Below is a small trained network, with its code and all its weights. Each question gives an input and a target symbol and asks what happens when units are switched off, that is, made to give their printed mean instead of their output.

import numpy as np


def w(rows, s, z=0):
    codes = np.array(rows[::2]) - 128.0
    scale = np.full(codes.shape[1], s)
    scale[-1] = z or s
    return codes * scale


def norm(h):
    return h / np.sqrt((h * h).mean(-1, keepdims=True) + 1e-5)


def f(y):
    return y / 2 * (1 + np.tanh(0.7978845608 * (y + 0.044715 * y**3)))


def softmax(a):
    e = np.exp(a - a.max(-1, keepdims=True))
    return e / e.sum(-1, keepdims=True)


def log_softmax(a):
    a = a - a.max(-1, keepdims=True)
    return a - np.log(np.exp(a).sum(-1, keepdims=True))


def net(x, mask):
    ids = ['αβγδεζηθλμπστψω'.index(c) for c in x.split()]
    T = len(ids)
    res = E[ids] + P[:T]
    r = norm(res)
    for j in range(2):
        rows = slice(4 * j, 4 * j + 4)
        q, k, v = (r @ M[0][rows].T for M in (Q, K, V))
        z = softmax(np.where(np.tri(T) > 0, q @ k.T / 4**0.5, -1e9)) @ v
        o = O[0][rows]
        res = res + np.where(mask[j], z, o[:, -1]) @ o[:, :-1]
    y = f(norm(res) @ A[0][:, :-1].T + A[0][:, -1])
    res = res + np.where(mask[2:6], y, B[0][:, -1]) @ B[0][:, :-1]
    return log_softmax(norm(res)[-1] @ U[:, :-1].T + U[:, -1])


Q, K, V, O, A, B = {}, {}, {}, {}, {}, {}
E = w([
[152,119,127,129,135],'α',
[147,123,119,132,136],'β',
[137,140,139,136,141],'γ',
[149,135,134,141,130],'δ',
[140,114,140,145,150],'ε',
[4,147,170,90,134],'ζ',
[149,134,115,105,138],'η',
[149,147,127,125,128],'θ',
[133,142,118,151,143],'λ',
[131,128,132,115,149],'μ',
[148,113,133,105,147],'π',
[139,142,103,121,139],'σ',
[158,126,134,118,128],'τ',
[143,153,118,136,132],'ψ',
[151,107,130,115,144],'ω',
],0.043)
P = w([
[144,168,164,122,162],'0',
[168,148,122,135,163],'1',
[121,177,185,103,172],'2',
[176,150,148,157,125],'3',
[101,139,115,99,195],'4',
[148,160,187,143,104],'5',
[143,113,80,143,174],'6',
[104,153,184,121,113],'7',
[156,120,115,160,106],'8',
[41,131,157,137,251],'9',
],0.025)
Q[0] = w([
[136,129,141,142,123],'h1',
[165,152,155,137,177],'h1',
[85,161,220,108,160],'h1',
[135,150,151,126,181],'h1',
[115,88,51,122,145],'h2',
[121,151,136,106,99],'h2',
[211,102,80,169,77],'h2',
[10,92,158,87,5],'h2',
],0.02)
K[0] = w([
[91,95,109,115,125],'h1',
[65,99,126,120,80],'h1',
[89,71,76,148,30],'h1',
[82,102,131,111,46],'h1',
[175,174,226,133,79],'h2',
[132,126,125,150,169],'h2',
[43,189,222,74,161],'h2',
[210,167,111,133,252],'h2',
],0.016)
V[0] = w([
[174,128,210,147,96],'h1',
[204,105,82,153,171],'h1',
[183,140,83,96,81],'h1',
[116,78,124,67,177],'h1',
[78,221,39,109,158],'h2',
[96,36,130,223,203],'h2',
[200,37,134,3,124],'h2',
[83,77,181,120,179],'h2',
],0.016)
O[0] = w([
[120,183,139,74,53,253],'h1',
[208,154,46,159,116,212],'h1',
[110,105,165,159,108,30],'h1',
[99,150,97,167,144,128],'h1',
[118,9,116,132,150,188],'h2',
[185,178,94,161,191,114],'h2',
[56,196,58,169,50,55],'h2',
[86,217,106,124,209,123],'h2',
],0.015,0.0052)
A[0] = w([
[158,113,126,24,218,109],'n1',
[96,127,119,148,192,54],'n2',
[15,115,37,100,83,116],'n3',
[13,164,98,49,250,255],'n4',
],0.015,0.0065)
B[0] = w([
[50,149,193,192,120,239],'n1',
[158,119,229,146,115,137],'n2',
[99,65,208,226,194,177],'n3',
[50,49,176,1,168,244],'n4',
],0.017,0.011)
U = w([
[180,128,51,120,119,255],'α',
[61,95,105,51,148,187],'β',
[142,149,83,131,109,215],'γ',
[150,40,22,126,138,212],'δ',
[91,161,155,174,32,120],'ε',
[77,169,239,126,130,3],'ζ',
[167,81,143,130,99,110],'η',
[148,93,123,74,28,159],'θ',
[96,166,77,155,134,171],'λ',
[190,96,178,172,232,76],'μ',
[168,207,107,69,222,90],'π',
[59,66,118,249,106,81],'σ',
[52,165,107,171,141,115],'τ',
[181,194,231,116,74,37],'ψ',
[116,121,127,123,130,108],'ω',
],0.011,0.0056)

Each question gives the input, a string of symbols that net reads in full, and the target symbol t.
The units are the heads (4 rows each of Q, K, V and O) and the neurons (one row each of A and B). Each row of codes is followed by its name. A weight is (code - 128) times the scale printed after its matrix; where a second scale follows, it is the last column's (O, A, B and U).
mask holds one flag per unit, heads first, then neurons. A switched-off unit (its flag False) gives its mean, the last column of its rows in O or B, instead of its output. The means were averaged over made-up inputs and are rounded, as every weight is.
A unit's drop is (log p(t) with every unit on - log p(t) with that unit switched off) / (log p(t) with every unit on - log p(t) with every unit switched off).
The circuit of an input: a set's keep is (log p(t) with only the set's units on - log p(t) with every unit switched off) / (log p(t) with every unit on - log p(t) with every unit switched off). Starting from all 6 units, units are removed one at a time, each time the one whose removal leaves the highest keep (on an exact tie, the one counted first), for as long as the keep stays at least 0.8.
circuit, biggest first: the units of the circuit, biggest drop first
unit that matters most: the unit with the biggest drop
top k neurons: the k neurons with the biggest drops, biggest first
which heads matter: for each layer, one digit per head in row order, 1 if its drop is at least 0.15 and else 0, layers parted by /
input τ τ γ θ λ δ σ δ λ γ, target μ: circuit, biggest first -> (h2)
input ε π λ ε η ω, target σ: circuit, biggest first -> (h2, n4)
input σ ε λ δ λ η θ η λ, target σ: circuit, biggest first -> (h2, n3, n4)
input δ λ θ δ η θ λ, target θ: which heads matter -> 01
input λ θ δ η, target ψ: circuit, biggest first -> (n4, h1)
input ε α δ λ, target ψ: which heads matter -> 11
input τ ε λ, target π: circuit, biggest first -> (h2, n1)
input λ μ γ τ ε ε ε λ ε, target μ: circuit, biggest first -> (h2, n4)
input γ ζ θ ε, target β: which heads matter -> 10
input τ π θ θ λ λ, target μ: which heads matter -> 01
input γ λ η, target μ: which heads matter -> 11
input β σ λ τ α σ δ ψ, target ψ: which heads matter -> 10
input ω μ η β, target σ: circuit, biggest first -> (h2, n3)
input λ ε θ ψ λ λ π λ, target τ: which heads matter -> 01
input ε θ ε μ η θ, target σ: top neuron -> (n3)
input ψ γ η ε η η π ε δ ω, target ψ: which heads matter -> 11
input μ μ λ, target β: circuit, biggest first -> (n4, h2)
input σ η ε ε τ θ α η τ, target σ: top 2 neurons -> (n3, n4)
input λ η τ α λ γ τ μ ε, target β: circuit, biggest first -> (h2, n4)
input δ β γ, target α: unit that matters most -> h2
input τ ω θ τ ε ψ, target π: which heads matter -> 01
input λ ζ ω τ, target β: which heads matter -> 10
